Here is a tiny trained network, its code and every weight. The questions are about switching its units off for an input and a class, where a switched-off unit gives its printed mean instead of its output.

import numpy as np


def w(rows, s, z=0):
    codes = np.array(rows[::2]) - 128.0
    scale = np.full(codes.shape[1], s)
    scale[-1] = z or s
    return codes * scale


def f(y):
    return np.maximum(y, 0)


def log_softmax(a):
    a = a - a.max(-1, keepdims=True)
    return a - np.log(np.exp(a).sum(-1, keepdims=True))


def net(x, mask):
    res = np.array(x, float).reshape(1, 3) / 4 @ E
    y = f(res @ A[0][:, :-1].T + A[0][:, -1])
    res = res + np.where(mask, y, B[0][:, -1]) @ B[0][:, :-1]
    return log_softmax(res[-1] @ U[:, :-1].T + U[:, -1])


A, B = {}, {}
E = w([
[158,113,116,176,153,176,167,111,190,125,157,161],'x0',
[126,183,141,145,106,147,121,167,150,251,134,113],'x1',
[191,181,94,85,186,132,149,123,113,144,90,141],'x2',
],0.019)
A[0] = w([
[73,80,221,219,76,108,103,189,156,86,205,93,2],'neuron 0',
[207,233,43,76,235,108,167,144,135,126,53,158,53],'neuron 1',
[212,149,79,63,199,121,218,132,53,169,77,191,25],'neuron 2',
[141,163,98,160,143,202,186,114,172,124,162,139,79],'neuron 3',
[153,68,138,105,186,117,177,91,58,23,127,117,119],'neuron 4',
[175,137,116,182,182,212,247,72,224,127,222,203,76],'neuron 5',
[99,141,116,65,99,27,93,175,36,138,91,103,72],'neuron 6',
[55,47,168,193,59,67,69,137,159,133,220,126,24],'neuron 7',
[148,235,175,128,70,163,127,156,144,225,134,92,108],'neuron 8',
[162,109,100,211,215,176,187,151,194,120,139,169,63],'neuron 9',
[155,166,112,142,77,141,103,196,134,229,127,151,109],'neuron 10',
[108,163,165,45,100,42,113,157,45,116,60,36,75],'neuron 11',
[100,216,156,137,147,136,136,210,184,204,120,60,121],'neuron 12',
[199,206,55,57,193,126,132,151,117,124,101,128,54],'neuron 13',
[92,186,151,34,131,39,32,126,30,146,113,77,81],'neuron 14',
[118,92,44,82,141,26,127,54,121,2,104,166,119],'neuron 15',
],0.0087,0.0054)
B[0] = w([
[104,200,107,157,90,94,127,188,87,74,132,53,220],'neuron 0',
[56,155,115,139,65,69,99,201,100,88,114,66,253],'neuron 1',
[81,148,110,134,64,94,105,183,94,60,125,86,226],'neuron 2',
[160,110,179,164,146,160,72,97,70,140,106,100,185],'neuron 3',
[103,160,108,51,179,158,205,91,82,129,198,162,234],'neuron 4',
[184,43,193,203,168,164,76,85,206,173,67,127,254],'neuron 5',
[186,101,137,205,171,136,101,95,212,136,80,140,207],'neuron 6',
[73,136,80,113,96,61,97,216,127,101,90,78,227],'neuron 7',
[105,118,103,58,143,137,179,95,103,124,178,192,237],'neuron 8',
[174,132,120,179,146,156,128,122,162,203,85,144,209],'neuron 9',
[97,163,119,61,152,135,180,70,113,80,176,174,218],'neuron 10',
[200,118,201,151,145,181,89,112,172,205,72,113,218],'neuron 11',
[98,135,112,18,151,144,180,72,124,100,173,189,227],'neuron 12',
[82,125,112,137,69,65,120,178,144,96,113,76,218],'neuron 13',
[216,59,145,254,151,185,102,110,157,156,123,135,226],'neuron 14',
[107,157,101,46,170,147,181,92,79,161,215,181,254],'neuron 15',
],0.01,0.018)
U = w([
[142,160,113,21,172,136,165,66,120,126,181,210,202],'0',
[247,129,157,231,159,156,43,97,203,151,52,144,156],'1',
[96,168,107,137,30,43,64,254,127,98,94,59,5],'2',
],0.0081,0.0015)

Each question gives the input, the list of numbers given to net, and the class t.
The units are the neurons (one row each of A and B). Each row of codes is followed by its name. A weight is (code - 128) times the scale printed after its matrix; where a second scale follows, it is the last column's (A, B and U).
mask holds one flag per neuron, in row order. A switched-off neuron (its flag False) gives its mean, the last column of its row in B, instead of its output. The means were averaged over made-up inputs and are rounded, as every weight is.
A unit's drop is (log p(t) with every unit on - log p(t) with that unit switched off) / (log p(t) with every unit on - log p(t) with every unit switched off).
The circuit of an input: a set's keep is (log p(t) with only the set's units on - log p(t) with every unit switched off) / (log p(t) with every unit on - log p(t) with every unit switched off). Starting from the 12 units with the biggest drops (on a tie, the unit counted first), units are removed one at a time, each time the one whose removal leaves the highest keep (on an exact tie, the one counted first), for as long as the keep stays at least 0.8.
units of the circuit, in order: the units of the circuit, biggest drop first
top k neurons: the k neurons with the biggest drops, biggest first
drop when u is switched off: that unit's drop, to one decimal
input [6,4,6], class 1: units of the circuit, in order => [neuron 5]
input [-3,4,-4], class 0: top 4 neurons => [neuron 1; neuron 2; neuron 13; neuron 12]
input [-5,4,-3], class 1: top 2 neurons => [neuron 14; neuron 15]
input [-7,6,7], class 1: top 2 neurons => [neuron 14; neuron 11]
input [8,-3,-8], class 1: top 3 neurons => [neuron 5; neuron 1; neuron 9]
input [-7,3,8], class 2: top 4 neurons => [neuron 1; neuron 2; neuron 13; neuron 5]
input [-7,-6,8], class 2: top 4 neurons => [neuron 1; neuron 2; neuron 13; neuron 5]
input [7,-3,8], class 2: top 4 neurons => [neuron 1; neuron 2; neuron 13; neuron 14]
input [-1,7,-6], class 0: top 2 neurons => [neuron 12; neuron 8]
input [7,8,-4], class 0: top 3 neurons => [neuron 12; neuron 8; neuron 10]
input [3,-6,7], class 2: top 4 neurons => [neuron 1; neuron 2; neuron 13; neuron 12]
input [6,4,-8], class 2: top 2 neurons => [neuron 7; neuron 0]
input [-4,6,-5], class 0: drop when neuron 12 is switched off => 0.1
input [-4,-3,2], class 1: units of the circuit, in order => [neuron 14]
input [8,-6,2], class 1: drop when neuron 5 is switched off => 3.2
